Here is a tiny trained network, its code and every weight. The questions are about switching its units off for an input and a class, where a switched-off unit gives its printed mean instead of its output.

import numpy as np


def w(rows, s, z=0):
    codes = np.array(rows[::2]) - 128.0
    scale = np.full(codes.shape[1], s)
    scale[-1] = z or s
    return codes * scale


def f(y):
    return np.maximum(y, 0)


def log_softmax(a):
    a = a - a.max(-1, keepdims=True)
    return a - np.log(np.exp(a).sum(-1, keepdims=True))


def net(x, mask):
    res = np.array(x, float).reshape(1, 2) / 4 @ E
    y = f(res @ A[0][:, :-1].T + A[0][:, -1])
    res = res + np.where(mask, y, B[0][:, -1]) @ B[0][:, :-1]
    return log_softmax(res[-1] @ U[:, :-1].T + U[:, -1])


A, B = {}, {}
E = w([
[72,90,49,115,94,33,107,200],'x0',
[114,163,123,76,251,231,51,132],'x1',
],0.012)
A[0] = w([
[205,221,195,185,167,140,177,102,82],'n1',
[89,200,123,60,169,224,100,133,74],'n2',
[93,110,55,112,155,49,116,180,126],'n3',
[142,211,157,190,125,143,135,99,254],'n4',
[72,211,81,105,220,162,106,157,75],'n5',
[139,85,214,189,49,75,178,49,61],'n6',
[135,116,154,168,86,102,196,155,108],'n7',
[74,86,26,142,98,141,81,254,78],'n8',
[92,87,141,220,71,106,177,112,192],'n9',
[87,95,88,93,129,90,96,178,58],'n10',
[152,187,180,177,141,193,193,70,64],'n11',
],0.0061,0.0074)
B[0] = w([
[115,41,149,208,85,157,175,20,196],'n1',
[229,101,50,115,182,75,72,136,223],'n2',
[88,58,167,203,84,153,128,90,230],'n3',
[3,62,233,115,174,158,109,151,249],'n4',
[197,226,28,128,175,45,81,107,214],'n5',
[248,134,23,131,188,19,53,178,221],'n6',
[174,153,83,74,150,24,76,147,196],'n7',
[121,31,47,187,86,127,147,19,225],'n8',
[120,179,133,39,202,47,51,174,254],'n9',
[168,111,57,205,58,159,174,41,177],'n10',
[177,51,71,197,91,156,168,83,194],'n11',
],0.0061,0.0077)
U = w([
[148,58,123,233,128,142,149,59,63],'0',
[234,216,91,46,183,90,84,167,52],'1',
[20,124,190,26,170,144,109,192,244],'2',
[152,255,132,80,33,219,224,200,1],'3',
],0.0091,0.0073)

Each question gives the input, the list of numbers given to net, and the class t.
The units are the neurons (one row each of A and B). Each row of codes is followed by its name. A weight is (code - 128) times the scale printed after its matrix; where a second scale follows, it is the last column's (A, B and U).
mask holds one flag per neuron, in row order. A switched-off neuron (its flag False) gives its mean, the last column of its row in B, instead of its output. The means were averaged over made-up inputs and are rounded, as every weight is.
A unit's drop is (log p(t) with every unit on - log p(t) with that unit switched off) / (log p(t) with every unit on - log p(t) with every unit switched off).
The circuit of an input: a set's keep is (log p(t) with only the set's units on - log p(t) with every unit switched off) / (log p(t) with every unit on - log p(t) with every unit switched off). Starting from all 11 units, units are removed one at a time, each time the one whose removal leaves the highest keep (on an exact tie, the one counted first), for as long as the keep stays at least 0.8.
units of the circuit, in order: the units of the circuit, biggest drop first
unit that matters most: the unit with the biggest drop
k most important neurons: the k neurons with the biggest drops, biggest first
drop of u: that unit's drop, to one decimal
input [6,-7], class 1: units of the circuit, in order -> n9
input [4,3], class 0: units of the circuit, in order -> n9, n8
input [-7,6], class 0: 3 most important neurons -> n1, n11, n9
input [-4,-6], class 1: units of the circuit, in order -> n6, n9
input [8,7], class 0: 2 most important neurons -> n8, n3
input [3,0], class 2: units of the circuit, in order -> n11, n6
input [-2,3], class 2: 3 most important neurons -> n6, n4, n8
input [-6,4], class 0: 2 most important neurons -> n1, n11
input [7,-8], class 1: 3 most important neurons -> n9, n7, n6
input [-1,-3], class 2: 2 most important neurons -> n5, n2
input [4,2], class 0: 3 most important neurons -> n9, n8, n4
input [-5,-7], class 1: 2 most important neurons -> n6, n9
input [1,-3], class 2: 2 most important neurons -> n5, n2
input [-6,5], class 0: unit that matters most -> n1
input [-2,-2], class 2: drop of n2 -> 0.1
input [-2,-6], class 1: drop of n6 -> 0.1
input [3,-3], class 2: drop of n5 -> 0.3
